Here is a tiny trained network, its code and every weight. The questions are about switching its units off for an input and a target symbol, where a switched-off unit gives its printed mean instead of its output.

import numpy as np


def w(rows, s, z=0):
    codes = np.array(rows[::2]) - 128.0
    scale = np.full(codes.shape[1], s)
    scale[-1] = z or s
    return codes * scale


def norm(h):
    return h / np.sqrt((h * h).mean(-1, keepdims=True) + 1e-5)


def f(y):
    return np.maximum(y, 0)


def softmax(a):
    e = np.exp(a - a.max(-1, keepdims=True))
    return e / e.sum(-1, keepdims=True)


def log_softmax(a):
    a = a - a.max(-1, keepdims=True)
    return a - np.log(np.exp(a).sum(-1, keepdims=True))


def net(x, mask):
    ids = ['βγδεηλμξπφ'.index(c) for c in x.split()]
    T = len(ids)
    res = E[ids] + P[:T]
    q, k, v = (norm(res) @ M[0].T for M in (Q, K, V))
    z = softmax(np.where(np.tri(T) > 0, q @ k.T / 4**0.5, -1e9)) @ v
    res = res + np.where(mask[0], z, O[0][:, -1]) @ O[0][:, :-1]
    y = f(norm(res) @ A[0][:, :-1].T + A[0][:, -1])
    res = res + np.where(mask[1:9], y, B[0][:, -1]) @ B[0][:, :-1]
    return log_softmax(norm(res)[-1] @ U[:, :-1].T + U[:, -1])


Q, K, V, O, A, B = {}, {}, {}, {}, {}, {}
E = w([
[131,160,120,40,145,116,114,60,104,50,144,154],'β',
[51,96,125,154,195,151,145,74,116,119,80,114],'γ',
[159,93,158,144,117,205,163,95,166,87,82,118],'δ',
[136,60,71,116,94,37,113,153,174,151,39,152],'ε',
[93,18,122,157,113,165,124,53,201,129,208,117],'η',
[184,103,133,230,154,138,51,73,121,119,94,94],'λ',
[185,89,99,175,6,131,141,36,80,87,135,108],'μ',
[85,142,133,70,168,152,61,151,158,166,138,142],'ξ',
[141,175,205,114,81,114,144,42,142,220,89,140],'π',
[65,144,109,131,63,196,37,108,85,69,101,121],'φ',
],0.018)
P = w([
[99,74,202,102,98,20,222,254,85,109,131,36],'0',
[152,137,59,51,149,154,134,121,117,170,81,142],'1',
[161,113,72,71,149,184,92,104,127,164,100,184],'2',
[145,113,83,76,141,165,124,106,125,162,95,155],'3',
[125,126,92,58,139,136,113,116,127,114,96,145],'4',
[131,121,91,97,133,142,81,101,137,155,99,158],'5',
[132,131,68,98,147,143,110,93,144,157,104,154],'6',
[126,114,100,102,134,139,73,97,127,142,110,142],'7',
[157,113,92,153,156,136,85,93,144,160,106,165],'8',
[133,122,92,128,130,141,82,79,141,160,120,161],'9',
[153,108,100,158,133,136,103,74,145,160,119,156],'10',
[138,108,111,136,138,156,98,84,152,143,105,148],'11',
[156,130,91,184,130,142,88,80,138,160,104,180],'12',
],0.0071)
Q[0] = w([
[162,113,118,106,68,177,70,120,115,135,133,137],'h1',
[95,68,113,84,120,179,75,12,150,179,102,153],'h1',
[140,175,180,170,134,96,192,251,168,137,177,88],'h1',
[145,147,167,167,109,91,214,157,127,93,139,96],'h1',
],0.029)
K[0] = w([
[124,124,123,150,151,96,110,154,106,104,118,93],'h1',
[119,109,252,139,82,64,150,191,101,89,159,44],'h1',
[119,126,52,87,150,157,106,52,145,160,119,201],'h1',
[163,181,87,124,121,155,55,98,110,158,146,165],'h1',
],0.026)
V[0] = w([
[219,137,142,134,9,145,67,99,143,151,143,130],'h1',
[114,85,106,199,166,68,71,142,115,209,169,106],'h1',
[168,153,144,138,167,64,229,206,133,184,99,132],'h1',
[52,73,54,222,97,118,236,171,141,139,114,114],'h1',
],0.011)
O[0] = w([
[60,208,117,219,121,64,155,157,213,20,64,174,74],'h1',
[55,237,48,164,122,226,178,70,124,108,165,69,132],'h1',
[157,171,38,113,80,196,75,133,87,142,149,254,173],'h1',
[72,100,168,52,155,195,26,56,166,157,51,111,252],'h1',
],0.0067,0.011)
A[0] = w([
[101,139,194,154,119,89,118,154,168,88,117,123,118],'n1',
[136,154,139,166,135,85,128,156,137,86,179,212,99],'n2',
[68,194,102,147,108,126,168,137,149,128,177,85,30],'n3',
[107,87,140,105,145,142,124,69,77,154,124,114,228],'n4',
[154,92,164,154,149,82,140,176,71,106,172,162,2],'n5',
[153,185,124,117,120,113,97,90,218,63,120,102,109],'n6',
[56,154,127,107,247,136,121,227,113,171,149,155,178],'n7',
[127,128,186,133,143,80,138,187,113,137,166,46,164],'n8',
],0.015,0.0032)
B[0] = w([
[176,189,107,110,98,222,189,163,165,142,199,116,166],'n1',
[103,121,181,67,242,108,145,78,103,123,152,109,145],'n2',
[211,141,140,123,162,68,25,148,193,140,104,98,156],'n3',
[99,163,118,229,135,40,199,192,148,70,133,139,251],'n4',
[90,246,172,143,108,193,157,60,164,163,46,118,146],'n5',
[177,49,160,160,180,158,143,136,25,166,157,198,190],'n6',
[159,61,125,128,74,124,170,96,41,158,137,5,146],'n7',
[70,119,103,117,129,146,2,92,156,116,187,192,163],'n8',
],0.0098,0.014)
U = w([
[127,216,196,111,82,100,160,101,167,200,124,152,89],'β',
[128,79,139,55,113,163,112,127,95,183,147,60,46],'γ',
[145,76,113,98,100,66,129,196,167,131,66,159,249],'δ',
[50,186,103,118,58,190,68,166,135,96,110,162,131],'ε',
[54,123,138,152,151,108,193,121,125,87,81,79,133],'η',
[216,174,109,146,182,133,86,141,157,109,117,83,154],'λ',
[186,120,155,99,128,226,211,178,163,109,87,138,171],'μ',
[182,127,99,142,2,97,182,112,109,85,166,111,230],'ξ',
[142,164,131,34,190,94,145,113,95,59,172,182,52],'π',
[96,84,125,114,122,125,125,111,239,111,242,138,27],'φ',
],0.0059,0.0018)

Each question gives the input, a string of symbols that net reads in full, and the target symbol t.
The units are the heads (4 rows each of Q, K, V and O) and the neurons (one row each of A and B). Each row of codes is followed by its name. A weight is (code - 128) times the scale printed after its matrix; where a second scale follows, it is the last column's (O, A, B and U).
mask holds one flag per unit, heads first, then neurons. A switched-off unit (its flag False) gives its mean, the last column of its rows in O or B, instead of its output. The means were averaged over made-up inputs and are rounded, as every weight is.
A unit's drop is (log p(t) with every unit on - log p(t) with that unit switched off) / (log p(t) with every unit on - log p(t) with every unit switched off).
The circuit of an input: a set's keep is (log p(t) with only the set's units on - log p(t) with every unit switched off) / (log p(t) with every unit on - log p(t) with every unit switched off). Starting from all 9 units, units are removed one at a time, each time the one whose removal leaves the highest keep (on an exact tie, the one counted first), for as long as the keep stays at least 0.8.
circuit, biggest first: the units of the circuit, biggest drop first
k most important neurons: the k neurons with the biggest drops, biggest first
drop of u: that unit's drop, to one decimal
input μ λ β λ δ φ δ π λ β ξ, target μ: circuit, biggest first	(h1 n1 n6)
input η λ δ δ η λ φ π β λ γ δ, target η: 2 most important neurons	(n4 n1)
input ε λ δ β ε ε λ δ γ γ β, target ε: circuit, biggest first	(h1)
input η δ γ μ, target η: circuit, biggest first	(h1 n4)
input μ λ η, target μ: 2 most important neurons	(n1 n6)
input ξ δ ξ ε ε γ, target ξ: circuit, biggest first	(h1 n7)
input μ λ ξ φ, target μ: 4 most important neurons	(n1 n6 n8 n4)
input λ φ γ λ λ β λ γ δ λ δ ε γ, target λ: 2 most important neurons	(n3 n4)
input λ ε λ λ η π π γ η δ, target λ: circuit, biggest first	(h1 n3)
input μ λ γ ξ λ γ ε ξ δ ε δ φ μ, target μ: 3 most important neurons	(n1 n6 n4)
input φ φ λ μ φ ε π ξ, target φ: circuit, biggest first	(h1 n8)
input π ε ε β ξ λ ε, target π: circuit, biggest first	(h1 n2)
input ε φ μ λ η δ λ η λ γ, target ε: 2 most important neurons	(n6 n2)
input π ε μ δ λ φ μ λ π γ γ, target π: 2 most important neurons	(n2 n4)
input γ γ η ε ξ λ ε γ δ π, target γ: circuit, biggest first	(h1)
input φ γ μ, target φ: 2 most important neurons	(n8 n1)
input μ δ λ ξ φ π λ λ π, target μ: 2 most important neurons	(n1 n6)
input γ μ δ δ μ ξ ξ ε ε μ, target γ: drop of h1	2.0
input δ β μ δ ξ λ μ η π φ ε β β, target δ: drop of h1	0.5
input ξ λ ε φ, target ξ: drop of h1	0.8
input δ δ γ γ φ μ γ ε φ μ ξ, target δ: circuit, biggest first	(h1)
